Below are the code and all the weights of a small trained network. Each question names an input and a class and asks about switching units off, where a switched-off unit gives its printed mean instead of its output.

import numpy as np


def w(rows, s, z=0):
    codes = np.array(rows[::2]) - 128.0
    scale = np.full(codes.shape[1], s)
    scale[-1] = z or s
    return codes * scale


def f(y):
    return y / 2 * (1 + np.tanh(0.7978845608 * (y + 0.044715 * y**3)))


def log_softmax(a):
    a = a - a.max(-1, keepdims=True)
    return a - np.log(np.exp(a).sum(-1, keepdims=True))


def net(x, mask):
    res = np.array(x, float).reshape(1, 3) / 4 @ E
    y = f(res @ A[0][:, :-1].T + A[0][:, -1])
    res = res + np.where(mask, y, B[0][:, -1]) @ B[0][:, :-1]
    return log_softmax(res[-1] @ U[:, :-1].T + U[:, -1])


A, B = {}, {}
E = w([
[90,143,68,81,104,177,122,191,221,35,182,79],'x0',
[172,63,126,136,131,76,94,143,150,217,207,138],'x1',
[179,151,150,176,7,132,112,160,127,154,103,192],'x2',
],0.014)
A[0] = w([
[121,143,156,205,118,106,130,85,81,176,114,147,149],'n1',
[167,92,159,172,165,121,138,76,54,120,101,142,108],'n2',
[97,130,109,138,65,115,109,175,144,91,147,98,118],'n3',
[165,98,156,141,136,61,175,99,70,134,72,137,140],'n4',
[79,217,157,101,129,148,181,143,166,75,86,173,39],'n5',
[94,145,94,127,118,147,107,170,172,119,170,140,75],'n6',
[175,100,94,131,171,99,106,164,121,143,178,134,55],'n7',
[89,132,144,164,120,139,194,120,66,107,80,134,71],'n8',
[147,45,89,142,136,143,85,143,163,186,170,146,14],'n9',
[130,101,130,188,122,82,151,74,124,176,147,113,65],'n10',
[79,118,102,132,55,144,127,205,165,110,143,138,132],'n11',
[174,151,135,157,99,90,120,181,140,106,111,145,228],'n12',
[144,115,117,120,117,64,78,167,151,175,167,84,1],'n13',
[123,128,127,118,220,131,142,119,111,110,161,101,226],'n14',
[128,142,91,136,128,163,116,151,144,138,189,118,35],'n15',
[108,94,154,94,119,153,142,133,192,107,138,49,93],'n16',
[144,145,100,198,10,146,98,154,142,110,102,159,216],'n17',
[81,101,128,81,173,119,120,61,138,119,119,103,226],'n18',
[60,159,122,113,131,151,142,102,91,102,93,122,63],'n19',
[102,93,135,74,192,117,168,79,135,134,155,79,198],'n20',
[105,180,173,151,107,121,177,119,103,80,93,82,47],'n21',
[165,134,154,146,32,138,99,159,121,137,125,158,172],'n22',
[119,137,110,96,85,159,123,162,157,123,185,68,120],'n23',
[170,151,98,135,77,161,150,160,140,168,47,99,161],'n24',
],0.011,0.0015)
B[0] = w([
[106,157,98,177,117,140,163,51,135,95,54,120,237],'n1',
[131,207,74,169,123,81,143,77,165,101,68,158,225],'n2',
[60,157,81,122,196,73,116,58,116,36,112,129,190],'n3',
[130,146,72,160,117,100,139,42,140,70,66,131,230],'n4',
[182,166,128,167,146,172,23,204,119,142,104,71,227],'n5',
[144,182,57,250,177,137,162,90,232,67,62,141,189],'n6',
[168,134,198,157,160,147,83,178,83,151,140,91,195],'n7',
[203,152,90,206,203,200,106,125,139,200,102,90,191],'n8',
[165,147,148,146,179,201,15,208,89,159,125,77,221],'n9',
[142,125,91,215,148,169,170,109,190,97,53,38,207],'n10',
[123,175,82,123,108,94,179,77,165,117,112,96,209],'n11',
[80,39,190,68,102,96,176,128,66,139,69,191,188],'n12',
[247,134,112,160,184,196,35,183,101,151,116,97,204],'n13',
[101,61,214,69,66,130,228,118,104,184,204,160,208],'n14',
[155,204,126,195,167,106,120,92,194,112,97,83,166],'n15',
[127,138,101,129,134,84,168,105,155,94,105,104,197],'n16',
[77,105,169,81,85,106,161,126,107,184,233,176,252],'n17',
[84,28,227,85,80,110,179,120,48,135,170,160,203],'n18',
[205,78,170,138,126,166,53,207,104,124,95,121,194],'n19',
[84,103,185,116,5,157,215,134,126,168,252,148,223],'n20',
[168,86,141,143,141,238,65,163,119,152,153,44,197],'n21',
[99,2,205,68,35,94,175,133,73,167,208,136,236],'n22',
[125,189,129,159,128,107,158,56,145,59,96,161,205],'n23',
[115,63,181,63,103,121,115,164,46,149,179,148,188],'n24',
],0.007,0.015)
U = w([
[66,74,185,48,93,92,194,124,109,161,193,173,254],'0',
[115,177,49,136,133,81,163,55,164,107,105,134,110],'1',
[190,119,138,135,145,166,5,210,123,157,138,101,8],'2',
],0.015,0.0014)

Each question gives the input, the list of numbers given to net, and the class t.
The units are the neurons (one row each of A and B). Each row of codes is followed by its name. A weight is (code - 128) times the scale printed after its matrix; where a second scale follows, it is the last column's (A, B and U).
mask holds one flag per neuron, in row order. A switched-off neuron (its flag False) gives its mean, the last column of its row in B, instead of its output. The means were averaged over made-up inputs and are rounded, as every weight is.
A unit's drop is (log p(t) with every unit on - log p(t) with that unit switched off) / (log p(t) with every unit on - log p(t) with every unit switched off).
The circuit of an input: a set's keep is (log p(t) with only the set's units on - log p(t) with every unit switched off) / (log p(t) with every unit on - log p(t) with every unit switched off). Starting from the 12 units with the biggest drops (on a tie, the unit counted first), units are removed one at a time, each time the one whose removal leaves the highest keep (on an exact tie, the one counted first), for as long as the keep stays at least 0.8.
circuit, biggest first: the units of the circuit, biggest drop first
top k neurons: the k neurons with the biggest drops, biggest first
drop when u is switched off: that unit's drop, to one decimal
input [-1,-5,-4], class 2: circuit, biggest first => (n19)
input [-2,7,7], class 0: top 4 neurons => (n22 n17 n12 n5)
input [2,-8,8], class 0: top 4 neurons => (n17 n22 n12 n9)
input [1,-7,8], class 0: top 2 neurons => (n17 n22)
input [8,-5,7], class 1: top 4 neurons => (n6 n11 n3 n23)
input [-2,2,-1], class 1: top 2 neurons => (n5 n22)
input [5,7,-6], class 2: top 2 neurons => (n13 n9)
input [4,-6,-6], class 0: top 2 neurons => (n14 n18)
input [5,-6,2], class 2: top 3 neurons => (n5 n21 n19)
input [1,-5,-4], class 2: top 2 neurons => (n5 n19)
input [0,5,5], class 0: top 4 neurons => (n22 n5 n17 n12)
input [0,3,-2], class 2: top 3 neurons => (n22 n17 n12)
input [-1,4,-3], class 2: top 3 neurons => (n22 n17 n9)
input [-4,6,8], class 0: circuit, biggest first => (n22)
input [-7,7,-1], class 1: drop when n2 is switched off => 0.6
input [-3,-8,0], class 2: drop when n11 is switched off => 0.0
input [-4,5,-4], class 2: drop when n22 is switched off => 1.1
